Below is a small trained network, with its code and all its weights. Each question gives an input and a class and asks what happens when units are switched off, that is, made to give their printed mean instead of their output.

import numpy as np


def w(rows, s, z=0):
    codes = np.array(rows[::2]) - 128.0
    scale = np.full(codes.shape[1], s)
    scale[-1] = z or s
    return codes * scale


def f(y):
    return np.maximum(y, 0)


def log_softmax(a):
    a = a - a.max(-1, keepdims=True)
    return a - np.log(np.exp(a).sum(-1, keepdims=True))


def net(x, mask):
    res = np.array(x, float).reshape(1, 5) / 4 @ E
    y = f(res @ A[0][:, :-1].T + A[0][:, -1])
    res = res + np.where(mask, y, B[0][:, -1]) @ B[0][:, :-1]
    return log_softmax(res[-1] @ U[:, :-1].T + U[:, -1])


A, B = {}, {}
E = w([
[86,219,32,224,141,68,77],'x0',
[244,68,113,213,156,89,208],'x1',
[213,222,137,34,61,3,145],'x2',
[234,200,173,136,212,176,43],'x3',
[60,219,181,140,211,109,234],'x4',
],0.0063)
A[0] = w([
[201,210,128,53,65,2,142,33],'neuron 0',
[74,210,210,131,217,110,231,62],'neuron 1',
[15,185,158,38,91,162,42,133],'neuron 2',
[82,194,26,215,159,69,94,36],'neuron 3',
[146,56,238,48,128,184,194,25],'neuron 4',
[47,35,87,235,215,252,109,21],'neuron 5',
[29,65,58,108,20,50,239,37],'neuron 6',
[84,208,209,119,219,114,240,80],'neuron 7',
[15,197,160,25,89,185,16,91],'neuron 8',
[204,44,81,103,20,155,23,65],'neuron 9',
[184,199,132,53,56,17,145,44],'neuron 10',
[87,199,201,122,209,119,230,72],'neuron 11',
[148,61,245,46,132,174,190,15],'neuron 12',
[13,194,158,29,98,175,18,105],'neuron 13',
[149,75,231,54,129,174,187,42],'neuron 14',
[148,65,239,44,127,182,197,2],'neuron 15',
[234,207,186,131,227,179,34,97],'neuron 16',
[199,206,132,53,67,13,141,28],'neuron 17',
[237,208,195,138,228,177,29,96],'neuron 18',
[233,85,116,202,167,89,192,69],'neuron 19',
[204,49,76,99,26,159,24,64],'neuron 20',
[84,207,40,205,148,71,96,54],'neuron 21',
[210,78,103,197,146,87,212,82],'neuron 22',
[236,207,186,135,229,178,31,85],'neuron 23',
[88,202,35,211,154,64,100,31],'neuron 24',
],0.0053,0.0019)
B[0] = w([
[93,110,207,226,137,198,100,237],'neuron 0',
[112,77,79,148,187,55,26,215],'neuron 1',
[205,106,114,191,156,112,205,221],'neuron 2',
[190,224,91,88,49,186,75,206],'neuron 3',
[169,197,89,111,74,155,76,208],'neuron 4',
[85,127,253,249,136,231,92,255],'neuron 5',
[33,70,91,86,39,120,189,234],'neuron 6',
[114,78,86,152,179,65,41,218],'neuron 7',
[227,98,117,218,171,105,214,229],'neuron 8',
[103,78,96,125,207,54,52,227],'neuron 9',
[87,101,221,237,137,205,104,227],'neuron 10',
[110,76,84,148,189,54,27,207],'neuron 11',
[175,200,76,114,58,165,69,206],'neuron 12',
[219,105,116,207,167,111,213,227],'neuron 13',
[173,202,78,112,60,162,72,199],'neuron 14',
[176,215,74,108,53,170,63,204],'neuron 15',
[38,70,89,99,45,111,193,249],'neuron 16',
[87,105,217,232,138,204,91,230],'neuron 17',
[47,71,92,93,51,115,189,253],'neuron 18',
[196,113,115,201,154,119,206,210],'neuron 19',
[101,71,93,127,217,40,40,224],'neuron 20',
[190,206,86,86,67,174,82,204],'neuron 21',
[185,108,124,184,156,121,190,206],'neuron 22',
[35,72,88,98,39,112,195,249],'neuron 23',
[180,204,94,93,70,175,88,204],'neuron 24',
],0.0061,0.006)
U = w([
[92,126,247,167,140,191,102,108],'0',
[183,195,86,100,82,153,88,117],'1',
[105,99,99,120,203,44,62,119],'2',
[47,101,106,103,73,114,213,136],'3',
[223,120,129,159,172,110,225,134],'4',
[131,139,159,90,159,120,152,254],'5',
[127,150,157,85,169,120,154,43],'6',
],0.014,0.0063)

Each question gives the input, the list of numbers given to net, and the class t.
The units are the neurons (one row each of A and B). Each row of codes is followed by its name. A weight is (code - 128) times the scale printed after its matrix; where a second scale follows, it is the last column's (A, B and U).
mask holds one flag per neuron, in row order. A switched-off neuron (its flag False) gives its mean, the last column of its row in B, instead of its output. The means were averaged over made-up inputs and are rounded, as every weight is.
A unit's drop is (log p(t) with every unit on - log p(t) with that unit switched off) / (log p(t) with every unit on - log p(t) with every unit switched off).
The circuit of an input: a set's keep is (log p(t) with only the set's units on - log p(t) with every unit switched off) / (log p(t) with every unit on - log p(t) with every unit switched off). Starting from the 12 units with the biggest drops (on a tie, the unit counted first), units are removed one at a time, each time the one whose removal leaves the highest keep (on an exact tie, the one counted first), for as long as the keep stays at least 0.8.
circuit, biggest first: the units of the circuit, biggest drop first
unit that matters most: the unit with the biggest drop
k most important neurons: the k neurons with the biggest drops, biggest first
drop when u is switched off: that unit's drop, to one decimal
input [2,-4,-8,-6,6], class 0: circuit, biggest first => neuron 5
input [7,-6,-3,-7,2], class 1: circuit, biggest first => neuron 3; neuron 21
input [7,-2,3,-1,7], class 1: 2 most important neurons => neuron 3; neuron 21
input [2,-7,-1,4,-4], class 4: circuit, biggest first => neuron 8; neuron 13
input [-4,-8,8,-7,4], class 0: 3 most important neurons => neuron 10; neuron 17; neuron 0
input [-5,-5,6,-7,8], class 2: circuit, biggest first => neuron 1; neuron 11
input [0,-3,6,-6,4], class 0: circuit, biggest first => neuron 10; neuron 17
input [-8,-8,-7,4,-4], class 1: circuit, biggest first => neuron 15; neuron 12
input [-5,1,6,-7,-7], class 2: 3 most important neurons => neuron 20; neuron 9; neuron 5
input [-1,4,6,8,-8], class 2: 3 most important neurons => neuron 20; neuron 9; neuron 6
input [2,-8,6,6,-3], class 4: 2 most important neurons => neuron 8; neuron 13
input [4,-8,4,-7,-1], class 4: 3 most important neurons => neuron 8; neuron 13; neuron 2
input [-2,-7,5,4,0], class 4: 4 most important neurons => neuron 8; neuron 13; neuron 2; neuron 5
input [3,-6,3,-2,8], class 2: circuit, biggest first => neuron 1
input [-5,-1,-5,-4,-8], class 2: 2 most important neurons => neuron 20; neuron 9
input [-6,-8,-4,8,8], class 2: drop when neuron 11 is switched off => 0.4
input [7,3,-3,5,-4], class 1: drop when neuron 21 is switched off => 0.2
input [0,-6,-4,8,-6], class 3: drop when neuron 16 is switched off => 0.2
input [-4,6,2,6,-5], class 3: drop when neuron 18 is switched off => 0.3
input [6,5,-8,-7,-7], class 0: unit that matters most => neuron 5
